B, the same points and some others measured another way; then each row and its match in B
B:
0: [ -79    8  -84  140  217  -41 -109  242   27  -56   56 -170   15  421
  156  236 -126 -190   24   17 -318  -93  -28  211  593  335  265  -81
 -385]
1: [ 363  416  154  -12 -294  237  149 -412  276  163 -248  -40  291 -277
   15 -117   23  -13 -119   80  116   16  -97 -234 -605 -378 -103   21
  384]
2: [ 151  199  114  -42   15   72  249  -29 -201 -128  149  -64 -132  281
   48   11 -207  -91  -37  -49  -97 -238 -220  -22  177  -54  243 -166
  -28]
3: [-832  205  -42  137  115 -295 -110  335    2  152  205  290   -7  148
 -132   10  190   48  316   39 -257  140  -84 -132  298  191   42  -41
 -467]
4: [-119   16 -280  211   73 -169  346  110 -148   92  -20  285  -50  118
  -45  -46  -30    5   52   36  -12  -76  200    8  501    1   21   36
  -90]
5: [  37 -217 -292  128  245 -278  107  302 -155  -61  271   14 -157  346
   63  151 -149 -136   73  -54 -238   27  168  143  685  341  271  121
 -350]
6: [-330    9  -25  125  -57 -483  367  131 -146  -81  105  483 -151   -8
 -132   77  -96    9   69  -69 -163  -74  -66 -213  231  -59  -29  -25
 -437]
7: [-243   81  -88  216  -26 -172   61   60  304   88 -248  366   78 -111
  -18  206 -130   45 -108  107  -68 -191  -60  -16  274 -104  -76 -109
 -347]
8: [ -58   52   98    6 -110 -364  650   -2 -451  -85  103  239 -154  170
  -96 -257  -52  -84  101  -70 -101   32   57 -251   67 -131  130   11
   35]
9: [ 635  -62 -437  237 -127  592 -271  -72   58  109  156  -22  151 -375
   -8   56  109  -70  133   81  317  -67  107 -128 -225   -7  -83  435
  437]
10: [-360  218   -5   75    7 -165  528   94 -236  221 -100  364  -72  166
 -114 -327  -48   82   62  118   62  -82   54 -140  315 -219  122 -164
  113]
11: [ -53 -324  -81   56  -59 -515  450  -87 -226 -515   92  349 -363  110
 -111   39    7  -77  -20 -153 -239  -69  145   -9  303  -28   90  145
 -118]
12: [ -95  119 -243  -15  214 -140  347  217 -423   92  415  132 -270  324
  -98 -224  -54   39  210  -59  -45  -17   89  -48  558   88  273   14
   46]
13: [ 119 -303  -62   37  -56  295 -187  -99  103 -320  242   49 -246   -8
  -58   75   83   -5  -32   43  133  -92 -125   64 -170  -82  219  207
  243]
14: [ 102 -255  -92  -17    2 -511  127  -33  370 -171 -235  294 -161 -118
  -26   97 -226    2 -218   51 -234  -82  122   39  366  -69  182   45
  -10]
15: [  12  102 -377  164  227 -262 -126  365  312  433   -7  163  141  -66
   48  187 -267   22   30  107 -141   -2  120  -10  646  221   86   16
 -374]
16: [-207  312  -10  166   91  215 -195  291  -93  251  193 -143  199  233
   72   62   24 -134  260   62 -121   26 -166  -95  138  248  132  -47
 -273]
17: [  87  -38  -61   61  -35  382 -104   -6  -71  -23  198  -58  -58   73
  -29 -113  121  -48  109   99  145   -2  -46  -35 -132  -20  208  162
  347]
18: [ 427  -24 -537  163  240 -151  178   54  -74   -5  249  -90  -40  206
   94  208  -96 -104   18 -141 -157   23  326  203  665  276   50  227
 -231]
19: [  90  142  296  -65 -385 -194  830 -336 -518 -375  110  460 -311  -79
 -207 -218 -109   14  -37 -151   96 -287 -260 -411 -382 -542  -23  -79
  167]
20: [ 259  -92   33  -61 -145  407   92 -252 -280 -310  445 -114 -229  106
  -96 -181  229  -55  108  -56  186   65  -91  -85 -482 -140  205  276
  502]
21: [ 172 -100   13   42  -21  120   79   65 -113  -58  147  -44  -76  152
   35  -30  -88 -122   23   50    8  -32  -57  -48   18   23  269   83
  111]
22: [-530  237   94 -264  269   48  -51   82   33   66  274  -52 -310  455
 -120 -370  113  169  117  100 -110   69 -121  117  326  -21  530 -189
  378]
23: [ 519   58   -5  -46 -267 -152  629 -294  -94    1 -188  315  -77 -265
  -89 -262 -221   19 -155   22  158 -150   84 -285 -172 -458   30   68
  494]
24: [ 385 -178 -139   61   -6 -166   92  -38  266  -17 -161   29   26  -42
   78   91 -184 -102 -171   67  -91    1  160   56  189    1  160  140
   71]
25: [  19    3   88  160   -5 -125  173  135  -72 -121  -88   36   14  244
  125  206 -243 -197  -64   12 -212 -217 -135    9  320   92  152 -132
 -378]
26: [ 122 -280 -133   71   83  -55 -235   -5  547  -97 -116   25  -37  -13
   76  269 -136  -20 -242  122  -90  -25   36  228  217   47  210   92
  -85]
27: [ 343  -85 -412  142 -130  495  -85 -198   52   77  477  165  -52 -358
 -174   -9  242  149   91    8  503  130   58 -130 -510 -214 -125  480
  360]
28: [-219 -241 -149  169  249 -324   21  264  170  -33  -38  -23  -33  411
  129  204  -94 -132  -78   60 -307  108  187  295  644  312  274   13
 -433]
29: [ 331  149   60  117 -166  755 -129 -119 -260 -119  301 -257   51   86
   48    6  122 -164  152   21  219 -148 -286 -117 -449  -51  108  129
  288]
30: [ -29  167   -9  -28  199   -8  -73  306 -186    2  300 -132 -117  362
   64   65 -208 -119  158  -21 -262 -154 -205   -6  497  264  371 -129
 -219]
31: [ 145 -226 -266   81 -149  523 -395 -287  235 -325  142  172 -192 -346
 -180  -19  355  100   66   87  261 -132  -11   14 -313 -187    7  373
  664]
32: [ 304  414   38  102 -333 -134  563 -186 -164  151 -316  418  159 -388
  -79 -152 -228  -26   -4   18   62 -312  -70 -477 -113 -411 -220  -91
  162]
33: [-400  330    8  -29  201 -141  -21  387 -246  174  376   49 -102  312
  -52  -73  -86  -26  307  -14 -259  -43 -217 -158  461  228  281 -163
 -283]
34: [-287   68  -87  183   50 -238   67  301 -174   11  167  227  -34  124
  -29  137  -71  -96  191  -21 -217  -86  -82 -138  388  192   57  -19
 -471]
35: [-220  -65 -151  263   41  171  -60  115  -60  -80    7   61   11  197
   23   78  145  -99  110   85  -38  -73   49   93  261  130   73   76
  -91]
36: [ -95  -49 -223  247   16  149 -202   48  163  -50 -129  108   65  -21
   18  110  116  -64   68  116  -51 -126   81   78  268   91   11  110
   28]
37: [-575  269 -120  248  197 -103 -401  420  739  700 -414  207  408  -64
   77  171 -155   94  -53  371 -101   51  -33   50  457  114   62 -218
 -447]
38: [-164  -24 -217  225  -92  277 -264   12  -75 -123   89  127   23 -115
 -102  -57  373  -81  307   63    1  -12   74 -106  -32   94  -44  286
  260]
39: [ 524  233 -561  408 -124  880 -306  -77   82  347  260   35  321 -447
  -11  213  146   37  157   80  543 -130  -15 -141 -333  -81 -348  374
  150]
40: [ 109  211  -99   -8 -224 -316  797 -100 -672  -53  139  540 -241 -175
 -266 -448  -19   27  250 -119   56 -165  102 -509   82 -323  -59   86
  386]
41: [-212  373  -56   35  229  461 -341  -64  308   61   14 -359   97  417
  121   73  162    1  -14  104 -117  -58 -113  348  280  123  217 -163
   53]
42: [-141   -1 -247  131  174  -45 -234  184  320  107  187   83   -7   68
   15  286  -76   47  -16   36  -88    6  -51  126  331  156   93   43
 -394]
43: [ 575  -63 -322   81  121   67 -157   15  276  -31  322 -131  -15   -3
  117  459 -277  -54 -164 -103  -38  -66  -64  145  191  150   86  173
 -372]
44: [ 179  -39   24  -73  -38  101  134   59 -265  -64  379   38 -225   83
  -76 -162  -82  -38  117   -4   83  -38 -141 -188  -91  -62  300   99
  253]
45: [ 138  -93 -245  -15   59 -374  221    0  216  110  218  254 -119 -112
  -92   66 -142  115 -107  -30    3  177  130  -45  111  -84   83  185
 -135]
46: [ 396 -354 -148  -12   28 -360  138  -43  331 -183 -103  176 -192  -59
   31  187 -338  -33 -303   23 -128 -112  106  114  334  -60  241   94
  -21]
47: [ 105   92 -124  266  157  -74 -136  354  -23  130  -43 -268  288  319
  258  289 -156 -340  131   23 -378   -2   61   65  531  486  142    7
 -527]
48: [-452  375  -55  330 -330  264  314 -191 -234  -13 -166  629   52 -306
 -239 -136  279  129  189   73  273 -344 -147 -330 -216 -442 -404  -45
  115]
49: [  30 -227  -91   96 -112  335  -34 -244 -183 -446  366  -55 -199  119
  -86  -23  413  -76  130  -72   96  111   43   62 -341  -11   74  369
  302]
50: [ -42   61 -310  154  118  -62 -255   33  513   78  -24  155   66 -125
   13  340  -63   79  -97   48  -95  -79    6  143  337   64  -44   47
 -321]
51: [   1 -157 -291  114  168 -198 -121   33  564    0  -36  181  -59   -5
   35  385 -191   96 -268   51  -84  -61   48  270  435   30   78   26
 -379]
52: [ 475  176  259  -47 -350  344  346 -316 -295 -135  169  -53   -7  -82
  -33 -188  -18 -115   13  -33  211  -70 -241 -345 -717 -354   74  103
  422]
53: [ -35   -1 -319  155  -63  -79 -117 -214  359 -231   51  359  -91 -315
 -134  302  118  123  -56  -67  -36 -147    2   32   79 -110 -225  175
 -153]
54: [ 161 -392  -65  -54   86 -452   67   33  334 -246  -39  157 -256   63
   26  186 -282  -35 -254   20 -235  -49   57  144  380   28  322   59
 -127]
55: [ 276   48 -387  117 -161  914 -455 -326  227  -31  259  142  -74 -475
 -201  -81  369  212  114  134  561 -175  -90  -62 -489 -315 -104  371
  814]
56: [-357  137  -33   81 -106 -600  350  100  -32   65   16  579  -67 -207
 -194  -22  -62   80  105  -37 -175  -10  -25 -338  152 -132 -111  -11
 -334]
57: [ 274 -182 -406  119  204 -234   66  106   -9 -142  194  -16 -125  194
   63  220 -102 -115    4 -100 -229   -4  245  187  637  286  149  205
 -223]
58: [-321  198 -140  305 -225  744 -335 -253  223  -10   15  240  129 -309
 -162   34  473  145  127  165  401 -120 -173  -63 -529 -294 -284  164
  276]
59: [-176  343  -99   82   69  171 -166   68 -108  -56  111  -22    1  150
  -12   19  112  -67  246  -19 -215 -209 -128  -34  345  151   72  -65
   -5]
60: [-678   82  -40  298 -311  512 -349 -256  443  -31 -212  566   72 -496
 -267  -17  510  259   65  263  387 -135 -192 -129 -581 -452 -322  111
  288]
61: [-103   90  120  -45 -136 -372  351   99 -112   95  182  380 -116 -126
 -149 -104 -188   43   56   -5  -27   24 -162 -389 -132 -192   94   -9
 -136]
62: [ -48  219 -139  324 -113  379 -266  -61   -9 -145  -93  -44  227  -29
   60  197  271 -185  208   23 -115 -189  -49  -18   21  142 -184  108
  -70]
63: [ 341 -198 -187  238   44  180 -229   27  491   30 -305  -89  184   -5
  201  330 -209 -134 -257  180  -16 -148   68  246  270   79  126   63
  -93]
64: [-606 -196  -20  118  177 -207   69  123   47 -164   63   80 -155  471
  -10   15  191  -25   13   55 -203  173  117  259  371  151  255   14
 -243]
65: [ 368   83 -150  229  -62  501 -325 -194  403   -4 -171 -246  300  -62
  174  301   53 -140 -126  108   48  -87  -26  166 -138   25  -56  129
   31]
66: [ 422 -181 -442  183  101  202 -173  -29   47 -201  221 -111  -56   43
   62  242   66 -121   39  -62  -41  -59  182  186  314  227   57  323
   27]
67: [-300  277 -173  185 -339 -177  225 -325  213  -49 -317  817   -3 -675
 -318  -68  201  245   44   40  124 -273   -7 -355 -154 -513 -466   55
  188]
68: [-182   -9  -84  150   80  138 -120  220 -156 -116  278   54 -120  215
   -4  147  -20  -80  149    4  -82 -170 -182    4  274  160  170   -1
 -252]
69: [ -72   24   -2  141   41 -299   54  211  180   87 -151  124  107   79
   95  211 -252 -125  -58   64 -255  -78  -45  -26  362  114  113  -93
 -436]
70: [-703  113  232   50 -109    7 -119  189  112  219   98  304   23  -52
 -169 -177  173   90  189  200   63  170 -251 -286 -357 -138  130  -21
  -39]
71: [ -90   45  -69  154  126  222 -184  300  -65   84  246  -70   10  238
   66  159 -106 -110  118   69  -43 -111 -194   16  259  206  224  -30
 -276]

[-129 -149  -23  274    9 -273 -156  309 -161  329   -4  302   43  107
  104  -77  141 -148  -34  223 -322  248   48  -76  -33 -153 -248   -9
 -153 -107  645]
50
[-214 -294   59  438   32  -50  150   90 -104  334  -91  354 -116  264
  -38  -12  242 -229   53  407 -233  -65   62   -4 -108  -50 -181   31
 -361  110  419]
67
[-166  239 -155  -83  192  117  -81 -203  130   11   58  -17  -10  -32
  298 -162  -88  193  -75  125   38 -142 -222  153  -32   54  233 -111
   32  -55  -16]
38
[  80 -210  -11   99  -85   76   86   10 -274  -39    7   33   47  205
 -155 -178  -36  -42  -57   63   92   -9  330   34   87  -51  -90   48
 -223  -46   -8]
69
[-145  106 -281 -265  217  -27 -201 -236  226  -26  -34   11 -112  -89
  327  -23 -135  230  -61  200  -12  -88 -101   50 -109  -10  172 -175
   55  -23  -30]
46
[ 185 -192 -280   17 -202  155 -146 -126 -195 -413  165  -10   52 -113
 -269 -147  146   -4  162   17  140 -160   43 -104  197 -198 -236  175
 -248   34 -167]
18
[ 138   47 -153 -155  -50  -16 -187   53 -265 -205  186   39   13   12
 -105 -236  -90   71 -138  -93   38  247  145 -104  112   43   57  -99
  -42 -265 -144]
36
[  87  130  -27    9  -99   82  -64   94 -276 -193  227  108   76   68
 -188 -277   34  -19 -114  -84   21  158  -11  -26  102   45   40   -8
 -209 -207  -49]
35
[ 180   61   87 -159 -166  205  -90   -2  -85 -241  105 -131  166  147
 -118 -189 -138   50  -30 -142  291   62   92   58   88  -25   -8   42
   20    8  -74]
29
[-111 -124  297  329   21  406   12   41   44  334   70  107  239  326
   43  -50   51  -97   77  289   34 -165  -93   48  -76  -12  -35   90
 -150  144  334]
71
[   1  157   37  -19  -87   79  218    3 -222 -299  156  163  -27   -7
 -380 -172  199 -119  -41  -81   93   41 -164   -2   21   48   37  121
 -404 -101 -253]
64
[ 103 -134  226   45  -88 -117  282  -39 -216 -123  -99   15   77   91
 -232  -20  -67  -93  -73  -73   71   82  206   11  -64 -129 -202  119
 -243  -91  -74]
56
[ -68  351   46 -372  132   17 -353   84  254  153   70 -237  252 -106
  452  -69 -218  203  -15 -141  239  253 -302   92   -5  -69  151  -15
  549  -68  288]
30
[ 148 -176   25  -66 -125 -224  -47   18 -155 -204  -13  118  -60    3
 -225   32   -1  -89   -4  -22  -37  238  148 -186  -57 -107 -241    0
 -138  -92  -25]
51
[ -68  249  -73 -235  197  109 -183 -166  155   15  127 -234  213 -309
  298  -35 -102  218   67  -90  204    7 -388    5   35 -110  127   91
  339 -148  -89]
12
[-220  -85  -84   99  135  105 -168  164  -12  291   98  391  -18  223
   36  -78  140  -57  -83  414 -251   43  -20  -83 -120   61   75 -114
 -351  -44  336]
14
[-192  675 -219 -384  114 -249  -96  -31  197 -281   45   21  -28 -264
  276 -226  -12  190 -175 -142   13   91 -495  264  -64  -39  183  -80
  -13 -116  134]
11
[-176  186    6 -217  222  126  -28 -199  270   83  -55  -62   77   -8
  298   -3 -161  185  -56  149  107 -139 -192  145 -156  -19  188  -55
   43   24   21]
13
[  79 -228   52   24 -168 -189   74   84 -148 -126 -104  121    7   86
 -234    6   80 -151   38   35    9  105  194  -44  -28 -205 -335  130
 -272   58  173]
53
[ 158 -243  465  -65  -98  437   81  -10   -5   63   39 -182  340  201
 -246  106  -83  -92  165  -43  435   19   66  -97  -25  -77  -97  264
   84  120 -128]
33
[ -21 -144   60    9  150   20 -311  100  -22  309  111  135  175   66
  152   38 -115   51  -60  199 -180  235   32 -240 -106  -44  -17 -108
   59 -220  238]
55
[  69  -65 -112  124 -236  171  -37   77 -196 -193  100   85  -38  231
 -201 -288  139 -102   50   49  158  -63  117  109  168   -3  -90   67
 -220  144  118]
62
[ -51  207   -4   13   30  115 -180   69  -27  -17  199  113  198  -22
   56 -174   39   45  -62   55  -71   50 -255   -3   -8  -50   20    8
 -149 -135  187]
5
[ 135  -50  313  -48 -121  285   42   34  -82  -57   72  -91  284  192
 -189  -67  -98  -42    7  -69  265   43   67    4   -1  -62  -71  149
  -75   19  -22]
68
[  40 -177   70   97  -16  395   17   23 -218   54  146   74  219  252
 -194 -167   -9  -15  -54  166   95 -112  204  -28   56    0   33   78
 -337  -59  -56]
21
[-159  144   83   25   44  268   -8   67   63   72  107  153  181  115
  -13 -117  119  -16  -19  185   21 -115 -236   94  -70  -24   62   86
 -311   55  207]
20
[ 237  -78   57 -151 -224 -265 -216  107  -93 -267  -17    2  131  -11
 -107  -20 -118  -24  -26 -137    9  293  148 -111  -18 -245 -356   19
  -12  -65  215]
43
[  64 -490   34  402   49 -182   29  164 -549  369   42  223  -26  235
 -107 -101  -43 -142 -132  162 -271  335  524 -267   62   16 -133  -91
 -110 -401   91]
37
[ 163 -271  226   26 -131   36   99 -100  -85 -141  -45    2   66  105
 -254   89  -46 -100   80   11  124   41  147 -132  -84 -125 -242  105
 -128   43 -110]
42
[-169  391 -204 -412  235 -280 -298   34  183   23   24   70  -24 -164
  390  -93 -169  226 -213   12 -117  273 -224   39 -137   -1  204 -230
  140 -231  195]
54
[-173  -43  -59  113   96  -17 -179  150  -24  232   73  358  -44  186
   67  -77   97  -54  -94  334 -281  107  -32  -80 -123   48   24 -145
 -269  -68  367]
26
[ 136  -14  116  116 -175  -45  209  -66 -256 -255   23  -30  -55   86
 -228 -167    7 -100   -2 -161  169   79   74   48   75  -11 -113   74
  -77  -50 -158]
48
[-180   77 -169 -212  291   40 -193  -91  139  213    2    9   75  -37
  354  -41 -163  217 -112  208  -35   -8  -49   28  -95  -27  200 -118
   57 -139   89]
31
[  73  -98  394  124  -92   17  324   59 -228   -4  -27   29  173  134
 -298   -7   17 -175  -21  -95  126  122   76  -14  -65  -91 -173  205
 -216  -79  -28]
3
[  90 -309   92  124  -52  -73  157  -74 -225  -95  -35  149   76   34
 -277   56   25  -98  -11  116 -103   -1  203 -158  -84 -178 -276  111
 -413 -111  -78]
45
[-144   -7  151  362  -16 -113   87  111  -90  182    4  297  -77  195
    1  -94  163 -180  -19  188 -221   97 -136   19 -110   14 -110  -36
 -222   -9  384]
58
